grid =
[[125 126 128 125 127 125 129 129 126]
 [143 126 116 138 130 135 117 122 144]
 [138 135 129 144 128 138 116 114 134]
 [104 118 138 104 124 108 151 147 110]]
Read off the entry in the top-left corner.
A: 125
The fourth entry from the end, reading row by row: 108
The third entry, reading row by row -> 128
Read off the entry just right of 108.
A: 151
The smallest entry in the first column: 104
Read off the top-right entry.
A: 126
The entry directly above 122: 129
Read off the last entry, reading row by row.
A: 110
The entry directly above the largest entry: 116
The entry just right of the largest entry is 147
The largest entry in the last column is 144

Read these off the matrix that follows.
1) The entry just left of 139?
2) The entry just right of the largest entry?
3) The entry just left of the largest entry?
((136, 137, 113, 136, 133, 129, 144, 132, 146, 129), (125, 126, 124, 127, 125, 133, 129, 137, 146, 123), (124, 133, 132, 124, 143, 140, 124, 136, 126, 123), (135, 138, 119, 136, 123, 115, 142, 112, 113, 138), (132, 137, 125, 126, 148, 143, 133, 141, 148, 122), (113, 123, 144, 110, 128, 135, 118, 135, 135, 119), (131, 124, 115, 140, 126, 134, 129, 136, 140, 126), (113, 118, 141, 114, 140, 152, 110, 151, 148, 110), (131, 123, 129, 124, 129, 131, 126, 139, 152, 127), (135, 135, 123, 136, 128, 119, 136, 118, 113, 137), (111, 129, 154, 101, 149, 148, 113, 141, 132, 112), (115, 120, 135, 121, 124, 135, 119, 132, 128, 118))
1) 126
2) 101
3) 129
